Below is a small trained network, with its code and all its weights. Each question gives an input and a class and asks what happens when units are switched off, that is, made to give their printed mean instead of their output.

import numpy as np


def w(rows, s, z=0):
    codes = np.array(rows[::2]) - 128.0
    scale = np.full(codes.shape[1], s)
    scale[-1] = z or s
    return codes * scale


def f(y):
    return np.maximum(y, 0)


def log_softmax(a):
    a = a - a.max(-1, keepdims=True)
    return a - np.log(np.exp(a).sum(-1, keepdims=True))


def net(x, mask):
    res = np.array(x, float).reshape(1, 5) / 4 @ E
    y = f(res @ A[0][:, :-1].T + A[0][:, -1])
    res = res + np.where(mask, y, B[0][:, -1]) @ B[0][:, :-1]
    return log_softmax(res[-1] @ U[:, :-1].T + U[:, -1])


A, B = {}, {}
E = w([
[119,124,134],'x0',
[62,254,169],'x1',
[35,134,10],'x2',
[127,127,128],'x3',
[129,133,127],'x4',
],0.0087)
A[0] = w([
[106,115,132,231],'n1',
[126,129,123,254],'n2',
[136,169,57,73],'n3',
[68,254,120,57],'n4',
[133,72,82,84],'n5',
[123,116,171,50],'n6',
[148,50,44,115],'n7',
[63,84,144,73],'n8',
[99,150,136,93],'n9',
[140,152,78,54],'n10',
[98,141,84,66],'n11',
[111,146,142,195],'n12',
[91,122,118,160],'n13',
[183,59,151,122],'n14',
[111,132,81,67],'n15',
[133,90,93,93],'n16',
[94,127,41,49],'n17',
[121,55,130,51],'n18',
[101,118,163,254],'n19',
[86,156,144,92],'n20',
[42,163,53,156],'n21',
[66,88,104,67],'n22',
[180,144,173,41],'n23',
[151,158,227,105],'n24',
],0.015,0.0094)
B[0] = w([
[152,168,24,209],'n1',
[104,146,43,227],'n2',
[167,63,200,157],'n3',
[99,153,234,226],'n4',
[130,210,211,169],'n5',
[189,93,139,133],'n6',
[42,191,189,215],'n7',
[118,88,130,135],'n8',
[132,185,180,148],'n9',
[158,69,149,135],'n10',
[152,67,191,156],'n11',
[89,157,97,186],'n12',
[135,99,95,171],'n13',
[94,183,140,199],'n14',
[179,23,194,151],'n15',
[134,185,162,156],'n16',
[173,83,174,181],'n17',
[101,135,200,152],'n18',
[108,139,58,226],'n19',
[113,174,197,159],'n20',
[185,66,79,248],'n21',
[213,60,161,158],'n22',
[162,1,175,155],'n23',
[179,43,104,201],'n24',
],0.0071,0.012)
U = w([
[232,2,84,46],'0',
[132,142,9,218],'1',
[129,142,11,202],'2',
[129,148,13,175],'3',
[89,182,173,2],'4',
],0.0078,0.0085)

Each question gives the input, the list of numbers given to net, and the class t.
The units are the neurons (one row each of A and B). Each row of codes is followed by its name. A weight is (code - 128) times the scale printed after its matrix; where a second scale follows, it is the last column's (A, B and U).
mask holds one flag per neuron, in row order. A switched-off neuron (its flag False) gives its mean, the last column of its row in B, instead of its output. The means were averaged over made-up inputs and are rounded, as every weight is.
A unit's drop is (log p(t) with every unit on - log p(t) with that unit switched off) / (log p(t) with every unit on - log p(t) with every unit switched off).
The circuit of an input: a set's keep is (log p(t) with only the set's units on - log p(t) with every unit switched off) / (log p(t) with every unit on - log p(t) with every unit switched off). Starting from the 12 units with the biggest drops (on a tie, the unit counted first), units are removed one at a time, each time the one whose removal leaves the highest keep (on an exact tie, the one counted first), for as long as the keep stays at least 0.8.
units of the circuit, in order: the units of the circuit, biggest drop first
unit that matters most: the unit with the biggest drop
k most important neurons: the k neurons with the biggest drops, biggest first
drop of u: that unit's drop, to one decimal
input [6,-8,2,3,-2], class 4: units of the circuit, in order : (n7 n5)
input [-4,7,6,5,-4], class 4: units of the circuit, in order : (n4)
input [-4,-7,-2,-1,2], class 4: units of the circuit, in order : (n7 n21 n14)
input [1,-7,8,-3,-4], class 0: units of the circuit, in order : (n22 n17)
input [7,-8,5,7,1], class 4: 2 most important neurons : (n7 n5)
input [-6,5,-8,-2,4], class 0: 2 most important neurons : (n24 n23)
input [-2,8,5,7,4], class 4: 2 most important neurons : (n4 n20)
input [-4,2,-8,-6,1], class 0: 3 most important neurons : (n24 n23 n7)
input [-3,-8,3,-7,-5], class 4: units of the circuit, in order : (n7 n5)
input [5,-8,-6,7,8], class 3: 2 most important neurons : (n4 n14)
input [3,-5,-3,6,-6], class 2: drop of n4 : 0.3
input [2,-4,7,7,7], class 0: drop of n17 : 0.2
input [1,-3,8,6,2], class 0: drop of n16 : 0.0
input [6,-6,-4,1,2], class 1: unit that matters most : n4
